Below are the code and all the weights of a small trained network. Each question names an input and a target symbol and asks about switching units off, where a switched-off unit gives its printed mean instead of its output.

import numpy as np


def w(rows, s, z=0):
    codes = np.array(rows[::2]) - 128.0
    scale = np.full(codes.shape[1], s)
    scale[-1] = z or s
    return codes * scale


def norm(h):
    return h / np.sqrt((h * h).mean(-1, keepdims=True) + 1e-5)


def f(y):
    return y / 2 * (1 + np.tanh(0.7978845608 * (y + 0.044715 * y**3)))


def softmax(a):
    e = np.exp(a - a.max(-1, keepdims=True))
    return e / e.sum(-1, keepdims=True)


def log_softmax(a):
    a = a - a.max(-1, keepdims=True)
    return a - np.log(np.exp(a).sum(-1, keepdims=True))


def net(x, mask):
    ids = ['αβδεζηθλμξπτφ'.index(c) for c in x.split()]
    T = len(ids)
    res = E[ids] + P[:T]
    u = 0
    for l in range(2):
        r = norm(res)
        for j in range(2):
            rows = slice(4 * j, 4 * j + 4)
            q, k, v = (r @ M[l][rows].T for M in (Q, K, V))
            z = softmax(np.where(np.tri(T) > 0, q @ k.T / 4**0.5, -1e9)) @ v
            o = O[l][rows]
            res = res + np.where(mask[u + j], z, o[:, -1]) @ o[:, :-1]
        u += 2
        y = f(norm(res) @ A[l][:, :-1].T + A[l][:, -1])
        res = res + np.where(mask[u : u + 4], y, B[l][:, -1]) @ B[l][:, :-1]
        u += 4
    return log_softmax(norm(res)[-1] @ U[:, :-1].T + U[:, -1])


Q, K, V, O, A, B = {}, {}, {}, {}, {}, {}
E = w([
[188,82,118,77,75,92,132],'α',
[197,162,103,42,172,180,99],'β',
[142,161,128,192,101,115,71],'δ',
[215,117,124,102,160,136,179],'ε',
[167,99,82,195,95,169,159],'ζ',
[86,161,76,81,122,111,165],'η',
[145,183,119,7,176,139,111],'θ',
[141,78,93,160,109,172,133],'λ',
[152,100,137,88,150,162,95],'μ',
[137,163,119,95,228,209,153],'ξ',
[122,124,144,125,108,207,121],'π',
[149,102,65,102,217,90,102],'τ',
[136,191,185,60,82,138,171],'φ',
],0.019)
P = w([
[149,143,22,106,114,169,216],'0',
[67,208,2,104,97,170,130],'1',
[135,145,40,141,119,178,142],'2',
[42,123,140,158,87,135,70],'3',
[118,110,133,184,122,123,111],'4',
[114,113,123,213,111,155,112],'5',
[111,117,57,191,115,169,121],'6',
[95,119,85,189,111,149,114],'7',
],0.0064)
Q[0] = w([
[124,126,138,84,65,201,221],'L0H1',
[2,178,210,174,126,141,48],'L0H1',
[145,138,31,116,107,126,46],'L0H1',
[41,106,125,195,35,61,209],'L0H1',
[115,189,111,174,228,204,194],'L0H2',
[173,116,188,98,140,113,190],'L0H2',
[227,122,28,75,124,126,216],'L0H2',
[143,168,97,131,71,239,131],'L0H2',
],0.0084)
K[0] = w([
[109,134,207,97,96,172,190],'L0H1',
[66,149,80,148,85,177,84],'L0H1',
[110,112,154,233,168,56,37],'L0H1',
[134,172,113,106,110,96,132],'L0H1',
[87,90,213,226,230,163,159],'L0H2',
[128,101,129,123,148,160,200],'L0H2',
[222,37,186,147,146,122,162],'L0H2',
[103,123,254,104,117,115,132],'L0H2',
],0.0083)
V[0] = w([
[193,112,203,97,138,156,12],'L0H1',
[105,38,133,178,102,196,147],'L0H1',
[102,177,147,36,113,129,159],'L0H1',
[162,254,99,234,67,127,66],'L0H1',
[163,77,162,157,199,113,159],'L0H2',
[63,243,120,118,234,125,142],'L0H2',
[68,96,137,188,164,169,163],'L0H2',
[141,84,25,161,89,114,159],'L0H2',
],0.0073)
O[0] = w([
[187,207,64,71,148,146,152,109],'L0H1',
[158,118,108,92,97,254,68,105],'L0H1',
[74,124,103,101,78,201,131,150],'L0H1',
[206,172,155,224,124,125,169,160],'L0H1',
[164,4,174,128,139,170,133,81],'L0H2',
[168,109,87,137,180,150,218,72],'L0H2',
[18,109,138,139,133,162,170,28],'L0H2',
[165,105,138,132,134,108,84,252],'L0H2',
],0.0088,0.0035)
A[0] = w([
[111,159,133,151,171,161,157,69],'L0N1',
[205,64,24,118,4,106,114,251],'L0N2',
[134,149,120,117,193,83,109,9],'L0N3',
[185,173,122,107,126,145,99,54],'L0N4',
],0.011,0.0024)
B[0] = w([
[178,187,132,226,72,168,54,136],'L0N1',
[34,252,160,64,182,52,90,245],'L0N2',
[141,37,13,76,115,84,81,140],'L0N3',
[254,44,192,68,85,196,125,165],'L0N4',
],0.0071,0.011)
Q[1] = w([
[97,132,154,89,135,116,96],'L1H1',
[95,131,110,151,55,143,130],'L1H1',
[119,135,111,126,54,191,122],'L1H1',
[88,99,127,128,109,86,131],'L1H1',
[140,145,173,107,59,126,171],'L1H2',
[130,56,91,246,118,122,156],'L1H2',
[87,103,158,147,155,77,134],'L1H2',
[168,110,153,105,137,80,158],'L1H2',
],0.011)
K[1] = w([
[160,95,72,117,128,86,119],'L1H1',
[114,198,79,80,79,205,103],'L1H1',
[119,135,156,154,86,187,121],'L1H1',
[139,168,149,91,117,120,78],'L1H1',
[80,219,200,96,118,113,117],'L1H2',
[112,164,2,163,133,117,103],'L1H2',
[127,76,108,77,126,26,132],'L1H2',
[81,140,133,52,151,59,118],'L1H2',
],0.01)
V[1] = w([
[61,147,119,138,50,130,169],'L1H1',
[25,201,134,118,37,112,110],'L1H1',
[124,85,2,181,108,80,142],'L1H1',
[23,179,126,204,239,100,89],'L1H1',
[117,57,220,170,66,61,219],'L1H2',
[130,215,157,39,235,78,138],'L1H2',
[72,87,116,180,98,94,89],'L1H2',
[162,90,35,190,246,110,39],'L1H2',
],0.0076)
O[1] = w([
[58,111,144,120,67,114,192,106],'L1H1',
[106,90,187,157,86,65,149,156],'L1H1',
[108,113,69,90,84,33,142,100],'L1H1',
[168,1,172,163,113,168,217,154],'L1H1',
[117,114,226,74,109,96,197,25],'L1H2',
[147,192,204,144,212,122,149,254],'L1H2',
[50,78,172,104,83,101,70,74],'L1H2',
[81,73,91,170,187,83,82,121],'L1H2',
],0.0069,0.0088)
A[1] = w([
[180,160,114,56,227,209,154,238],'L1N1',
[58,131,147,82,111,12,107,74],'L1N2',
[91,125,116,125,2,248,111,1],'L1N3',
[193,172,68,101,96,209,78,172],'L1N4',
],0.0068,0.0036)
B[1] = w([
[84,22,208,194,81,178,197,254],'L1N1',
[162,91,127,113,119,109,95,152],'L1N2',
[200,144,60,130,104,85,74,139],'L1N3',
[103,101,64,87,60,2,133,200],'L1N4',
],0.0086,0.0085)
U = w([
[125,171,196,26,105,48,60,101],'α',
[145,201,68,85,184,179,144,63],'β',
[212,156,134,217,109,60,178,176],'δ',
[103,125,255,110,238,159,188,60],'ε',
[79,65,185,183,77,114,115,144],'ζ',
[41,76,152,117,76,64,200,236],'η',
[97,175,70,71,158,137,206,185],'θ',
[54,80,155,157,89,159,77,132],'λ',
[46,170,97,50,148,229,111,126],'μ',
[44,87,72,193,145,241,203,163],'ξ',
[83,158,31,133,3,169,93,145],'π',
[95,59,49,117,209,43,119,130],'τ',
[98,229,197,84,27,177,232,2],'φ',
],0.009,0.0026)

Each question gives the input, a string of symbols that net reads in full, and the target symbol t.
The units are the heads (4 rows each of Q, K, V and O) and the neurons (one row each of A and B). Each row of codes is followed by its name. A weight is (code - 128) times the scale printed after its matrix; where a second scale follows, it is the last column's (O, A, B and U).
mask holds one flag per unit, layer by layer, with each layer's heads first. A switched-off unit (its flag False) gives its mean, the last column of its rows in O or B, instead of its output. The means were averaged over made-up inputs and are rounded, as every weight is.
A unit's drop is (log p(t) with every unit on - log p(t) with that unit switched off) / (log p(t) with every unit on - log p(t) with every unit switched off).
The circuit of an input: a set's keep is (log p(t) with only the set's units on - log p(t) with every unit switched off) / (log p(t) with every unit on - log p(t) with every unit switched off). Starting from all 12 units, units are removed one at a time, each time the one whose removal leaves the highest keep (on an exact tie, the one counted first), for as long as the keep stays at least 0.8.
circuit, biggest first: the units of the circuit, biggest drop first
most important unit: the unit with the biggest drop
top k neurons: the k neurons with the biggest drops, biggest first
heads that matter: for each layer, one digit per head in row order, 1 if its drop is at least 0.15 and else 0, layers parted by /
input α π ζ, target α: heads that matter => 01 / 00
input α μ β, target α: most important unit => L0H2
input ζ τ ζ π ξ ξ τ μ, target ξ: circuit, biggest first => L0H2, L0N2
input ε δ η μ, target δ: heads that matter => 11 / 00
input δ δ μ, target δ: heads that matter => 10 / 00
input ξ φ β, target ξ: circuit, biggest first => L0H2, L1N1
input τ μ δ δ α δ ε ξ, target ξ: circuit, biggest first => L0H2, L0N2
input ε μ β, target ε: top 2 neurons => L1N1, L0N2
input π β λ, target π: heads that matter => 11 / 01
input π π η θ, target π: circuit, biggest first => L1H2, L0N2, L0H1
input η φ η μ, target φ: heads that matter => 10 / 01
input ξ θ ζ, target ξ: top 4 neurons => L1N4, L0N2, L0N3, L1N3
input φ ζ ξ α τ λ, target α: heads that matter => 00 / 00
input ζ θ α τ β δ β β, target δ: circuit, biggest first => L0H1
input φ φ ε β, target φ: top 3 neurons => L0N2, L1N1, L1N4
input β θ μ φ η θ, target φ: top 2 neurons => L1N1, L0N2
input μ τ η θ, target τ: heads that matter => 10 / 11
input φ ε μ, target φ: circuit, biggest first => L0H1, L1H2
input τ τ β, target τ: circuit, biggest first => L0H1, L0N3, L1H2
input α τ φ α φ ε τ θ, target ε: most important unit => L1H2
input θ η ε β η, target ε: heads that matter => 11 / 01
input α η η, target α: top 2 neurons => L1N1, L1N2
input ξ δ θ, target ξ: top 2 neurons => L1N1, L0N2
